Each row has a class, written after it.
[ -99  -59 -136  -74 -165  -16  103 -122   12   -5   84  110 -154  176
  -77  -67   30   36  -49   98  284  185  -60  108  -79   58   77  -28
  -99   31  186   26  182   63 -324   87]
k330
[  17  343  103  248  165  181 -190   62  -62  -40  259  -83  -47   33
 -249 -129  113   50   91 -107   14  129  -53  -59   98 -193  -14 -257
    4    8  216 -122   80  -85  -58   -5]
k397
[   8  -53  -79   -5   37 -225 -122    2   73  112   55   53  -24  -83
   11   60  -17  -67  -46  -37    4   81   -8   34    1  248  -61  164
   36   24 -120  123  -96  -34   88   26]
k552
[ 276 -309 -320 -368  -50 -212  445   21 -265  -77 -252 -329 -381  202
  478   92 -196   14 -214   55  -45 -149  169   23 -115  348  220 -286
  123  321  -10  -44  225  128 -176 -122]
k719
[  28  -15   25   82   19 -190 -240   11  -55    8  216  -88    6    7
  -81  112 -198 -141   73 -221 -149   69   20   37   98  187  -80   62
  110  -83 -103  223 -155    8  169   15]
k499
[  76 -116  -41  -55   30 -139   42  102  116  151  -79   46  157 -306
  195   95   58  -25 -171   36  -66  -87  -88  -17   71  260  -46  213
   82    8 -293   15  -61   -8  156   96]
k552
[ 207  -91  -29  -26  147 -130   60   83 -244  -72  -47 -308 -127   59
  172  144 -225 -114  -30 -158 -313 -170  158  -71   37  181   22 -163
  291  110 -146   46  -56   18  216 -150]
k330
[ 131 -156   66   -4   32 -208  -36   90   17   58  -54  -89  167 -235
  171  217 -154 -156  -65  -95 -283 -147   17   -5   90  310  -73  193
  181  -95 -380  211 -253   42  360   34]
k719
[ 260  427 -261  285  595    9 -199  -19 -206   75  335 -314 -504  314
 -204 -246  211  154  -38  -35  -74  359  -30 -151    1   57 -158 -563
  -99  243  262 -310  333 -240 -207  -30]
k734
[-310  181  272  364  -36   46 -472 -116  281   74  245  378  302 -105
 -551   13   86  -70  225  -60  118  256 -104   59   53 -205 -146  328
 -155 -319   43  212 -269  -72   99  127]
k259
[ 180   -8   -1  -60   69  120  211  217   15   45 -284  -44  162 -435
  303  -40  162   82 -123   75  -30 -289    3  -99   52   18   71  -55
   62  261 -100 -316    3 -103  125  -87]
k95
[  94  129  123  160  200   40 -141   65 -140  -53    9 -147   78   47
  -53   81 -106  -72  131 -171 -279 -113   49  -99  101 -104  -69  -88
  119  -84 -108  -15  -99  -22  274  -50]
k954
[ -34   69  277  164   55  157 -117   79   46  -23 -123   56  334 -257
  -81   78  -11  -61  177  -62 -180 -203   56  -86   88 -217  -13   87
   99  -87 -106  -33 -248  -67  333 -102]
k259
[ 183  112  -48   77  158   63   75  165 -138  -46   90 -205  -92 -136
   84  -76   52   18  -60 -144  -66  -47   10  -37  129   86   89 -288
  168  235   77 -153  122  -89   54  -69]
k259
[  18   76  147  155  109   -5 -216   20 -203 -140   73 -195  -22  240
 -125   94 -258 -118  255 -246 -266  -77  159  -45   72 -100  -26 -135
  198 -130  -46  154 -173   12  283  -97]
k954
[ 258 -224   68  -20  196  -95   71  204 -164  -46 -206 -345  175 -263
  382  269 -226 -161 -180 -139 -547 -438  119 -117   79  210  -78   30
  299   88 -429    6 -209    0  516 -152]
k734
[ -19 -306 -218 -293 -141 -144  308 -115  165  178 -262  187   26 -148
  280   56  125   68 -331  325  197  -27 -107   78 -147  246    7  317
 -268   49 -147  -66  169   90 -234  134]
k734
[ 164   12 -158   18  286  -30   27  -87 -412 -106 -155 -435 -558  813
   67   27 -253   31   52    1 -364  -37  330 -119 -220 -150  -11 -492
   16  154  228 -137  258   93 -138 -280]
k259
[ 152  -82  -93 -210  -43   43  385  197   68  103 -357   33  141 -467
  405  -40  253  137 -259  171  144 -214  -37  -53    9  151  189   44
    0  327  -45 -303   89  -93  -51  -41]
k719
[ 132   83    1  -54  -77  100  163  347   90   36  122    0  190 -728
  203 -163  252   56 -130 -136  223 -104 -208   50  296  253  159  -55
  188  297  -39 -183   27 -167   99   77]
k499
[ -21   88  288  100  121  414  154   74  -11  -42 -470  104  322  -69
  -30   76  130  127   58  192 -172 -345   -5 -184  -76 -614  -48  -30
  -84  -59  -25 -381  -33  -15  122 -113]
k330
[  -7   95  149   49 -104  131   58  249  149   39  -30  153  367 -700
   60  -83  226    5   -2  -57  189 -122 -115   19  208   65  114  122
  119  121  -47  -94 -160 -154  191    9]
k719
[  60 -139 -132 -119   11  -73  163  -55   89  142 -217   87  -28  -71
  163   41   95   73 -165  209   70  -16  -20  -13 -120  116  -11  112
 -150   84  -84 -120   82   19 -132   35]
k95
[-132 -200   85 -176 -175  210  272 -183   33  -49 -445  138  113  290
  105   85  -37  110  -58  323    5 -197   42  -13 -246 -401   41   98
 -272 -156   47 -127  129  217 -260   24]
k397
[ -60   20  222   84   71  185   54   25  234  140 -346  279  405 -348
   27   38  268   86  -76  227  -41 -162 -132 -109  -33 -244 -143  303
 -194 -102 -171 -252 -104  -77  140   50]
k689
[ -20 -177   55  -76  -97 -259 -164   35  103   77   -5   21  155 -303
   86  200 -147 -213   -6 -162  -72  -56   -4   52   48  351  -31  295
  164  -76 -285  288 -327   -5  313   24]
k713
[ 305  360 -176  301  674 -166 -339  164  113  348  213  -93 -106 -310
  -53  -94  352   69 -170  -44 -218  200 -222 -186  108  298 -354  -56
  -10  137 -200 -279   67 -288  146  134]
k552
[ -90 -101  -12  -44 -184  -94 -103  -64 -182 -171  182 -118 -128  252
 -104   35 -286 -141  158 -173   72   73  153  106   26   62  116  -83
  110  -23  112  286  -52   80  -24  -82]
k734
[-207  -88   28 -133 -314  223  218  -38  240   -1 -103  345   98 -168
  -37 -136  235  197  -54  294  441   39 -176  160  -34 -169  120  103
 -262   -1  206 -186  177   41 -410  179]
k499
[ -45 -195 -176 -122   13 -173   20 -383 -145  -45 -108  -67 -478  899
  -90   92 -237   18    4  169  -85  209  183   34 -343  -88 -117 -101
 -238 -168  134  134  176  206 -360  -27]
k689
[   5 -218  -34 -220 -298  -26  191   -6 -252 -264  -90 -209 -259  223
  157   12 -327  -72  152 -169   48 -145  306   77  -37   24  324 -270
  221  209  190  145  -58   75  -16 -274]
k499
[ 222 -180  -87 -190   62 -266  150  136  -37   76 -167 -171   -1 -329
  382  139  -67  -95 -210  -74 -202 -213   78  -63   53  413   10   97
  210  193 -306    0 -161  -58  264 -109]
k689
[ 219  182  -54  274  694  -46 -147 -157 -293   65 -248 -334 -352  770
 -134   72  -52  108   50   85 -538  135  215 -275 -218 -299 -200 -422
 -156   18   76 -225  166  -75  -79 -143]
k954
[ -30 -134  234   31  -39   54  -18  100   38    3 -222   70  413 -218
  111  216  -97 -118  -15   -8 -265 -293  -16  -49   91 -119  -53  295
   75 -174 -288   60 -200   81  315   13]
k552
[  33  154  -70   69  163   89    8   25   34   88   -7    1 -101  -80
  -44 -119  224  101  -46   63  104  114  -88  -57  -26  -33   -1 -168
  -62  136  141 -219  138 -131 -169   12]
k713
[ 170  -56   42  -31   64 -108   -6  190  -91  -39  -80 -201   55 -285
  212   70 -131  -86   35 -213 -231 -224  114  -58  116  207   66  -54
  274  176 -174   15 -197  -83  339 -146]
k499
[ -59  202   95  297  230   48 -305 -112  142  131  150  166   94   52
 -342   -2  152   20   77   52  -71  214 -137  -45   -3 -166 -223  100
 -205 -222   15  -19  -11  -55    0  134]
k259
[ 344   36 -292  -67  238 -397   14  235  -62  149  236 -295 -276 -449
  271  -55   65  -68 -205 -225  -22   83  -26  -25  162  803   52 -161
  369  428 -177  -13  -22 -213  200  -22]
k330
[ 166 -224 -227 -207  185 -301   67  -99 -110   77 -219 -239 -346  275
  248  172 -171  -46 -154   33 -244  -16  144  -50 -207  307  -50  -65
   43   98 -145   56   10   40  -36  -73]
k713
[-198 -139  158  -83 -359   79   73    1   42 -106  -80  181  235 -143
  -49   40  -91  -98  131  -27  208 -120   22  115   30  -89  150  181
   71  -47   32  141 -143   66   69  -33]
k330
[-107  144  -83  -18 -197  258  183   47  -98 -148  182   61 -114   49
 -106 -268  156  122   55  -52  474  163  -47  101   92 -178  258 -300
   -1  182  444 -151  283  -31 -392   -3]
k954
[  54  106    4   58  -38  110   66  161 -118 -107  170  -97    3 -191
   -6 -112   47  -32   19 -183  118  -38  -32   12  163   29  137 -215
  194  169  110  -54   60  -63   42  -56]
k330
[  64   73   90  105  -11  -56 -157  185   19   16  251  -48  177 -422
   -9   14  -27 -111   36 -271  -48  -27  -74   21  246  221   -2   57
  218   29 -130   98 -188  -95  284   17]
k499
[ 102  -77   90  -12  129 -159 -129  135   14   80 -125 -114  175 -369
  160  176  -78 -163   -4 -156 -264 -207   33  -88   69  228  -68  161
  230    5 -318   93 -306  -83  427  -82]
k713
[ 210  -61 -265 -109   97 -333   18   32 -120   26  187 -261 -391   43
  181  -29  -65  -65 -134 -158  -17  134   52   40   37  536   11 -178
  176  214  -50  100   67  -54   21  -30]
k689
[  56 -197 -174 -215  -52 -120  153 -169 -227 -116 -158 -198 -427  549
  110   41 -257   15   42   26  -65   15  248    7 -213    0  116 -244
  -38  138  178   27  101  110 -234 -175]
k499
[ 121  324  217  324  153  342  -97  299  -16  -32  146  -33  320 -517
  -98 -131  203   28  113 -164  -52 -145 -121 -108  282 -221  -21 -188
  190   77    7 -261  -46 -173  265  -28]
k95
[  70 -296 -219 -179  101 -443  -73 -285 -195  -26 -111 -240 -480  714
   86  231 -398 -131  -13  -15 -307   93  279  -15 -277  257 -136  -10
  -14  -73 -109  284  -60  151  -44 -121]
k689
[ -56    6  135  100   42   37 -111  -71  -12   -2 -127   40  110  140
 -111   94  -79  -46  142   40 -131  -45   77  -38  -66 -179  -78   83
  -66 -150  -38   60 -132   26   99  -57]
k719
[  -4   87   32   89  140  148   46  -55   27   26  -99   69  -19  111
 -104  -44  132  102  -31  129  -27    0  -71  -55  -88 -210  -90  -57
 -147  -53   38 -192  123    7 -109   64]
k330
[-211  139   40   96 -143  227  -46 -146  110  -40   41  279  -45  156
 -307 -230  192  165  177  128  398  236  -41   51  -88 -357  102  -80
 -289    8  408 -126  137  -51 -381   30]
k499
[ 126  178   88  146  218  194  -14  149 -139  -68   13 -215  -62  -50
  -24  -39   42   13   43 -136 -204  -96  -29 -110   85 -145  -14 -320
  155   63   42 -182   37  -77  109  -48]
k713
[  12 -189 -147 -240 -130  -15  291  -91 -208 -152 -247 -116 -308  349
  159   12 -169   32    5   75   76 -108  208    5 -194  -45  193 -214
   24  199  182  -65  125   97 -213 -182]
k330
[ -14 -155 -172 -204 -307  -59  172   44 -303 -269  198 -252 -348  220
   57  -93 -221  -91   79 -213  293  118  203  140   79  185  400 -373
  276  308  326  221  129   38 -227 -201]
k734
[ -10 -188 -203 -207 -110  -77  161 -132 -189 -147  -96 -127 -437  563
   82  -23 -181   26   27   49   67   66  185   67 -166    8  149 -242
   -2  106  206   78  192  133 -289  -86]
k552
[ 186  -15 -217  -87  230 -147   79  -49 -289  -56 -127 -328 -466  498
  138    3 -153   53   14  -20 -149   33  235  -78 -151   90   83 -380
   69  233  138  -95  161  -10 -128 -173]
k954
[ -27   84   70   21 -148  252  142  138  -35  -79  -14   42   80 -245
    0 -133  101   61   97  -25  237  -81   14   25   94 -143  197 -156
   95  183  192 -160   42  -77  -54  -91]
k95
[  45   47  -23   13   29  -78  -84   42  -56   -1   83  -68  -84  -24
  -17  -36  -32  -11   78 -111   22   62   45   -6   37   94   51  -83
   56  123   76   22  -47  -74   25  -68]
k499
[   4  172 -243   95  172 -185 -199 -187   16  174  359  -16 -428  339
 -214 -128  123   79  -73   51  217  507  -96   52 -117  247 -109 -118
 -191   16  240   31  264  -28 -374  149]
k397
[ 375  227 -255  142  468 -142  -40  328  -45  143  162 -274  -66 -627
  188 -275  337  142 -249  -15  -30   -4 -154 -169  225  417  -56 -334
  168  445  -60 -403  197 -311   33   55]
k734
[ -67  -40   41   56  161  -98 -167 -243  -16   44 -235   54  -43  450
 -125  160 -133   -2  139  135 -213   24  121  -82 -233 -189 -139  119
 -197 -211  -45   51  -87   62   15  -33]
k954
[-332  -45  149   64 -208   55 -198 -241  153   27   44  335  231  149
 -324   66  -46  -45  175  114  191  131  -40  100  -91 -239  -91  375
 -269 -352   31  209 -102   90  -91  106]
k734
[ 239  -48 -273  -69  282 -398 -107 -143 -188   38  156 -369 -545  458
   89   90 -238  -60  -99  -64 -294  169  144  -18 -138  418 -105 -222
   61   60  -55  161   77   56  -78  -15]
k397
[ 209  288   39  197  504  198  -20   11  -68   68 -204 -170 -130  214
  -40  -81  203  219  -41  170 -308  -64   18 -242 -132 -345 -178 -325
 -152   67   63 -451  182 -101  -51  -50]
k397
[-245  143  178  337   92  -71 -444 -196  404  293  163  484  368 -206
 -457   75  213  -14   74  159  100  263 -243    7  -48  -57 -355  551
 -294 -407 -175  102 -230  -83   99  264]
k330
[ -76  273  293  235  -85  153 -243  260  133   -5  291   90  394 -721
 -157 -132  151  -92  210 -273  165  -47 -114   10  316   42  102   83
  268   31    2   59 -282 -206  360    3]
k397
[-149 -293  151 -236 -415  100  281  -53 -267 -351 -324  -97  -23  331
  132   88 -371 -100  194  -83   31 -284  343   48 -111 -278  313 -133
  158   69  176  149 -118  169   29 -330]
k689
[  88 -399 -120 -345 -260 -154  284  -59 -299 -218 -327 -269 -282  375
  340  172 -450 -118   57  -35 -108 -257  392   48 -158  108  269 -182
  194  191   16  174  -48  183   -5 -291]
k95
[ 147  -19 -217  -50  323  -12  163 -159  -58  108 -247  -71 -373  542
   63  -30  143  211 -177  337 -132  125    9 -126 -258 -152 -109 -211
 -297   87  102 -315  356   47 -387   41]
k552
[ -13 -246 -165 -135 -145 -297  -68 -174  -58    4   81  -23 -163  251
   18  131 -251 -141   -6  -31   44  119  119  108  -88  252  -16  117
  -21  -73  -47  310  -48  138  -90   -6]
k95
[ 195   33 -179   -5  246 -114   13    3  -64   77   34 -165 -257  111
   92  -27   60   87 -121   23 -141   88  -21  -65  -52  149  -84 -177
  -38  126   15 -148  153  -33 -111    3]
k499
[ -17   62   59  114   98  -19 -165  -23    8   27   36   17   51   53
 -109   29   -8  -24   87  -46  -60   26  -21   -9   27  -18  -87   49
   -5 -131  -63   40  -53  -18  122   56]
k954
[  28   20   96   22  -47   89   60  172  285  186 -148  256  428 -733
  141  -15  286   42 -108  128  130 -162 -183  -30  114   89  -17  304
  -39   74 -215 -189 -147 -131  184   89]
k95
[-170  343  -17  282  -19  107 -265  -46   73  -48  571  157 -150   53
 -571 -256  183   18   97 -218  355  456 -169  159  143  -88   19 -147
  -89    4  414   65  143 -118 -286  144]
k259
[ -74  110  145  104   58  363  139  -63  -10  -59 -232  126   53  229
 -153  -50  140  173   64  230   -1  -91  -70  -69 -125 -522  -52 -117
 -211  -93  158 -322  191   54 -166   41]
k330
[-196 -172  113  -89 -307   -7   -9 -116   83  -44  -49  154  174   14
  -20  120 -160 -100   46   19   67  -66    4  107  -57  -46   28  272
  -49 -218  -35  219 -114  171   -7   65]
k397
